Below are the code and all the weights of a small trained network. Each question names an input and a target symbol and asks about switching units off, where a switched-off unit gives its printed mean instead of its output.

import numpy as np


def w(rows, s, z=0):
    codes = np.array(rows[::2]) - 128.0
    scale = np.full(codes.shape[1], s)
    scale[-1] = z or s
    return codes * scale


def f(y):
    return y / 2 * (1 + np.tanh(0.7978845608 * (y + 0.044715 * y**3)))


def softmax(a):
    e = np.exp(a - a.max(-1, keepdims=True))
    return e / e.sum(-1, keepdims=True)


def log_softmax(a):
    a = a - a.max(-1, keepdims=True)
    return a - np.log(np.exp(a).sum(-1, keepdims=True))


def net(x, mask):
    ids = ['ΓΠΣαβζλμξτ'.index(c) for c in x.split()]
    T = len(ids)
    res = E[ids] + P[:T]
    u = 0
    for l in range(2):
        q, k, v = (res @ M[l].T for M in (Q, K, V))
        z = softmax(np.where(np.tri(T) > 0, q @ k.T / 3**0.5, -1e9)) @ v
        res = res + np.where(mask[u], z, O[l][:, -1]) @ O[l][:, :-1]
        u += 1
        y = f(res @ A[l][:, :-1].T + A[l][:, -1])
        res = res + np.where(mask[u : u + 16], y, B[l][:, -1]) @ B[l][:, :-1]
        u += 16
    return log_softmax(res[-1] @ U[:, :-1].T + U[:, -1])


Q, K, V, O, A, B = {}, {}, {}, {}, {}, {}
E = w([
[117,31,54],'Γ',
[58,4,64],'Π',
[218,61,72],'Σ',
[119,98,103],'α',
[227,67,90],'β',
[77,58,219],'ζ',
[231,79,159],'λ',
[150,82,102],'μ',
[157,244,130],'ξ',
[148,94,101],'τ',
],0.011)
P = w([
[254,91,219],'0',
[117,97,163],'1',
[135,87,226],'2',
[160,125,204],'3',
[186,140,198],'4',
[197,157,209],'5',
[224,156,197],'6',
[214,141,166],'7',
],0.0047)
Q[0] = w([
[142,43,96],'L0H0',
[206,84,133],'L0H0',
[98,255,83],'L0H0',
],0.0089)
K[0] = w([
[141,244,126],'L0H0',
[114,233,216],'L0H0',
[126,2,5],'L0H0',
],0.0069)
V[0] = w([
[248,111,142],'L0H0',
[105,67,52],'L0H0',
[86,65,112],'L0H0',
],0.014)
O[0] = w([
[248,143,255,255],'L0H0',
[223,70,29,134],'L0H0',
[151,59,52,157],'L0H0',
],0.008,0.0043)
A[0] = w([
[161,196,92,233],'L0N0',
[85,184,178,164],'L0N1',
[151,186,86,255],'L0N2',
[171,229,128,51],'L0N3',
[182,112,112,91],'L0N4',
[176,72,134,43],'L0N5',
[80,42,117,100],'L0N6',
[201,255,128,243],'L0N7',
[81,192,162,118],'L0N8',
[55,115,174,138],'L0N9',
[59,24,107,95],'L0N10',
[111,79,142,115],'L0N11',
[167,126,183,217],'L0N12',
[98,121,120,79],'L0N13',
[82,182,172,134],'L0N14',
[63,69,188,133],'L0N15',
],0.0079,0.0063)
B[0] = w([
[2,127,148,174],'L0N0',
[128,177,97,193],'L0N1',
[27,125,135,183],'L0N2',
[204,32,61,133],'L0N3',
[156,164,74,161],'L0N4',
[253,64,55,156],'L0N5',
[130,46,113,168],'L0N6',
[30,94,84,231],'L0N7',
[164,173,109,158],'L0N8',
[99,188,139,172],'L0N9',
[114,23,92,182],'L0N10',
[167,70,190,146],'L0N11',
[87,163,147,254],'L0N12',
[184,96,103,112],'L0N13',
[149,185,101,173],'L0N14',
[118,196,179,188],'L0N15',
],0.0062,0.0073)
Q[1] = w([
[103,78,224],'L1H0',
[88,241,123],'L1H0',
[8,2,135],'L1H0',
],0.0052)
K[1] = w([
[206,21,94],'L1H0',
[223,254,23],'L1H0',
[233,34,175],'L1H0',
],0.0031)
V[1] = w([
[109,241,219],'L1H0',
[67,253,127],'L1H0',
[99,200,254],'L1H0',
],0.0047)
O[1] = w([
[181,175,3,1],'L1H0',
[35,209,107,13],'L1H0',
[143,212,119,22],'L1H0',
],0.005,0.0094)
A[1] = w([
[254,83,175,2],'L1N0',
[95,90,29,157],'L1N1',
[152,77,155,181],'L1N2',
[237,140,74,47],'L1N3',
[83,141,167,137],'L1N4',
[110,78,153,137],'L1N5',
[175,159,93,155],'L1N6',
[176,96,76,91],'L1N7',
[194,89,77,48],'L1N8',
[74,130,157,127],'L1N9',
[219,231,89,123],'L1N10',
[118,139,40,140],'L1N11',
[77,146,172,131],'L1N12',
[195,94,201,37],'L1N13',
[135,84,151,177],'L1N14',
[62,162,168,153],'L1N15',
],0.0091,0.0079)
B[1] = w([
[132,226,55,223],'L1N0',
[78,101,181,183],'L1N1',
[147,150,153,247],'L1N2',
[2,108,37,133],'L1N3',
[104,42,89,172],'L1N4',
[125,139,142,221],'L1N5',
[121,156,183,134],'L1N6',
[147,91,110,172],'L1N7',
[145,69,52,179],'L1N8',
[114,109,66,162],'L1N9',
[72,118,209,168],'L1N10',
[106,175,148,140],'L1N11',
[120,94,93,179],'L1N12',
[137,215,128,209],'L1N13',
[152,148,155,228],'L1N14',
[132,120,70,199],'L1N15',
],0.0082,0.015)
U = w([
[110,125,33,24],'Γ',
[130,74,75,99],'Π',
[148,151,81,133],'Σ',
[117,87,172,131],'α',
[157,159,105,130],'β',
[95,83,248,139],'ζ',
[120,199,191,72],'λ',
[144,126,151,187],'μ',
[50,93,88,77],'ξ',
[136,124,158,255],'τ',
],0.011,0.0054)

Each question gives the input, a string of symbols that net reads in full, and the target symbol t.
The units are the heads (3 rows each of Q, K, V and O) and the neurons (one row each of A and B). Each row of codes is followed by its name. A weight is (code - 128) times the scale printed after its matrix; where a second scale follows, it is the last column's (O, A, B and U).
mask holds one flag per unit, layer by layer, with each layer's heads first. A switched-off unit (its flag False) gives its mean, the last column of its rows in O or B, instead of its output. The means were averaged over made-up inputs and are rounded, as every weight is.
A unit's drop is (log p(t) with every unit on - log p(t) with that unit switched off) / (log p(t) with every unit on - log p(t) with every unit switched off).
The circuit of an input: a set's keep is (log p(t) with only the set's units on - log p(t) with every unit switched off) / (log p(t) with every unit on - log p(t) with every unit switched off). Starting from the 12 units with the biggest drops (on a tie, the unit counted first), units are removed one at a time, each time the one whose removal leaves the highest keep (on an exact tie, the one counted first), for as long as the keep stays at least 0.8.
circuit, biggest first: the units of the circuit, biggest drop first
unit that matters most: the unit with the biggest drop
top k neurons: the k neurons with the biggest drops, biggest first
top k neurons in layer l: the k neurons of layer l with the biggest drops, biggest first
drop when u is switched off: that unit's drop, to one decimal
input Π Σ ζ ξ Π τ, target ζ: circuit, biggest first	[L0H0; L1N0]
input Π Π Π Γ, target Π: top 2 neurons	[L1N8; L1N0]
input Π Π Π Σ Γ β ξ τ, target ζ: circuit, biggest first	[L0H0; L1H0; L1N0]
input ξ Σ Π τ λ, target λ: unit that matters most	L1H0
input ξ Γ Π, target λ: circuit, biggest first	[L0H0; L1H0]
input Π Π Π ξ Π ξ Π, target ξ: top 2 neurons	[L0N1; L0N14]
input ξ Γ Π Π τ, target λ: circuit, biggest first	[L1H0; L0H0; L1N8]
input ξ Π Γ ζ, target λ: circuit, biggest first	[L1H0; L0H0]
input ξ Π Π Π Π μ, target λ: circuit, biggest first	[L1H0; L0H0; L1N8]
input Π β Γ, target β: top 2 neurons	[L1N0; L1N13]
input Π Π Σ, target Σ: top 2 neurons in layer 1	[L1N0; L1N8]
input Σ Σ Γ, target Σ: top 2 neurons	[L1N0; L0N5]
input ζ Σ ζ Γ, target ζ: top 2 neurons	[L1N0; L1N15]
input Π Π β Σ, target β: top 2 neurons in layer 0	[L0N5; L0N4]
input β Π Π, target β: top neuron	[L1N0]
input ξ τ λ Σ Π Γ, target λ: top 2 neurons in layer 1	[L1N10; L1N8]
input Π Π τ Γ ξ β, target ζ: top 2 neurons	[L1N0; L0N7]
input Π Π β Π Π Γ Π Π, target Π: top 3 neurons in layer 1	[L1N8; L1N0; L1N7]
input Π Π Π Π Π β, target β: top 3 neurons in layer 1	[L1N0; L1N13; L1N1]
input ξ ζ Π ξ Π Σ, target ξ: top 4 neurons in layer 0	[L0N7; L0N5; L0N12; L0N4]
input ξ Π Σ, target λ: top neuron	[L1N10]
input Σ Π ξ Π ξ Π λ, target ξ: top 2 neurons in layer 0	[L0N7; L0N12]
input Σ Γ Π, target Σ: drop when L1N0 is switched off	0.5
